Below is a small trained network, with its code and all its weights. Each question gives an input and a class and asks what happens when units are switched off, that is, made to give their printed mean instead of their output.

import numpy as np


def w(rows, s, z=0):
    codes = np.array(rows[::2]) - 128.0
    scale = np.full(codes.shape[1], s)
    scale[-1] = z or s
    return codes * scale


def norm(h):
    return h / np.sqrt((h * h).mean(-1, keepdims=True) + 1e-5)


def f(y):
    return y / 2 * (1 + np.tanh(0.7978845608 * (y + 0.044715 * y**3)))


def log_softmax(a):
    a = a - a.max(-1, keepdims=True)
    return a - np.log(np.exp(a).sum(-1, keepdims=True))


def net(x, mask):
    res = np.array(x, float).reshape(1, 4) / 4 @ E
    u = 0
    for l in range(4):
        y = f(norm(res) @ A[l][:, :-1].T + A[l][:, -1])
        res = res + np.where(mask[u : u + 5], y, B[l][:, -1]) @ B[l][:, :-1]
        u += 5
    return log_softmax(norm(res)[-1] @ U[:, :-1].T + U[:, -1])


A, B = {}, {}
E = w([
[125,93,148,163,1,89,114,143],'x0',
[157,129,34,105,196,45,152,146],'x1',
[175,33,87,193,107,152,115,127],'x2',
[73,80,54,62,90,204,116,147],'x3',
],0.0083)
A[0] = w([
[189,119,175,248,120,207,118,185,37],'0.n1',
[189,156,107,74,143,116,149,253,250],'0.n2',
[93,161,231,41,156,175,137,47,36],'0.n3',
[88,218,149,86,125,184,155,32,111],'0.n4',
[76,149,162,63,77,130,107,99,204],'0.n5',
],0.0068,0.0018)
B[0] = w([
[173,132,160,88,26,72,86,159,217],'0.n1',
[145,65,193,113,163,155,143,112,253],'0.n2',
[130,184,105,105,171,135,236,91,250],'0.n3',
[177,255,82,97,193,135,122,231,243],'0.n4',
[119,17,168,82,133,202,235,165,237],'0.n5',
],0.0087,0.003)
A[1] = w([
[95,90,170,163,110,198,216,192,165],'1.n1',
[115,115,3,92,205,133,142,119,252],'1.n2',
[148,59,29,207,240,48,175,107,193],'1.n3',
[42,237,170,125,208,194,166,178,106],'1.n4',
[169,209,120,182,129,55,162,214,71],'1.n5',
],0.0064,0.0016)
B[1] = w([
[88,78,44,85,154,144,60,120,185],'1.n1',
[165,93,179,255,183,112,164,167,255],'1.n2',
[100,231,84,191,182,206,211,227,244],'1.n3',
[239,169,144,98,197,133,212,136,245],'1.n4',
[95,119,156,124,115,218,139,120,179],'1.n5',
],0.0091,0.0058)
A[2] = w([
[77,91,134,134,153,158,77,104,88],'2.n1',
[132,131,126,154,119,105,77,103,128],'2.n2',
[119,134,96,164,107,88,81,75,19],'2.n3',
[142,166,191,13,203,142,254,116,234],'2.n4',
[188,160,94,104,142,162,178,225,253],'2.n5',
],0.0096,0.0026)
B[2] = w([
[146,108,149,66,156,127,174,110,127],'2.n1',
[174,148,169,160,70,147,159,176,126],'2.n2',
[154,191,129,156,109,134,126,60,126],'2.n3',
[94,157,103,174,195,189,3,115,248],'2.n4',
[134,110,111,165,167,145,62,124,233],'2.n5',
],0.012,0.016)
A[3] = w([
[135,141,161,100,146,133,172,173,4],'3.n1',
[187,68,108,233,132,72,160,168,232],'3.n2',
[129,61,188,94,216,159,85,42,42],'3.n3',
[33,110,155,72,126,188,140,138,220],'3.n4',
[168,2,225,186,125,179,86,41,130],'3.n5',
],0.0069,0.0028)
B[3] = w([
[118,115,151,138,65,159,61,211,97],'3.n1',
[112,207,234,92,189,148,82,73,252],'3.n2',
[187,103,166,143,175,55,185,106,197],'3.n3',
[36,67,118,96,148,102,39,175,181],'3.n4',
[91,185,103,72,48,125,254,111,201],'3.n5',
],0.0097,0.0046)
U = w([
[179,136,115,254,252,184,78,164,253],'0',
[98,7,66,39,92,72,163,181,4],'1',
[216,131,195,165,17,51,212,97,11],'2',
],0.007,0.0028)

Each question gives the input, the list of numbers given to net, and the class t.
The units are the neurons (one row each of A and B). Each row of codes is followed by its name. A weight is (code - 128) times the scale printed after its matrix; where a second scale follows, it is the last column's (A, B and U).
mask holds one flag per neuron, layer by layer. A switched-off neuron (its flag False) gives its mean, the last column of its row in B, instead of its output. The means were averaged over made-up inputs and are rounded, as every weight is.
A unit's drop is (log p(t) with every unit on - log p(t) with that unit switched off) / (log p(t) with every unit on - log p(t) with every unit switched off).
unit that matters most: the unit with the biggest drop
k most important neurons: the k neurons with the biggest drops, biggest first
top k neurons in layer l: the k neurons of layer l with the biggest drops, biggest first
drop when u is switched off: that unit's drop, to one decimal
input [-5,-2,6,-6], class 2: 2 most important neurons	(0.n1 2.n4)
input [1,0,6,-8], class 2: unit that matters most	0.n1
input [7,-2,-5,-7], class 2: 3 most important neurons	(1.n3 1.n4 2.n4)
input [6,1,4,3], class 2: 3 most important neurons	(2.n4 1.n3 0.n5)
input [-3,-3,3,-5], class 2: 3 most important neurons	(0.n1 2.n4 1.n3)
input [2,-5,0,0], class 1: 2 most important neurons	(1.n4 2.n4)
input [6,3,5,-6], class 2: 2 most important neurons	(2.n4 0.n1)
input [-1,-7,2,3], class 1: top 3 neurons in layer 1	(1.n1 1.n3 1.n4)
input [-6,-3,5,6], class 1: top 2 neurons in layer 2	(2.n4 2.n1)
input [4,-6,-1,-3], class 1: 2 most important neurons	(0.n5 1.n2)
input [-1,-2,3,2], class 1: top 3 neurons in layer 1	(1.n2 1.n4 1.n3)
input [3,-4,0,0], class 1: drop when 0.n5 is switched off	0.1
input [-6,-5,5,0], class 2: drop when 2.n4 is switched off	0.8
input [2,-8,7,3], class 1: unit that matters most	1.n2
input [6,-4,-2,-4], class 2: drop when 2.n4 is switched off	0.2
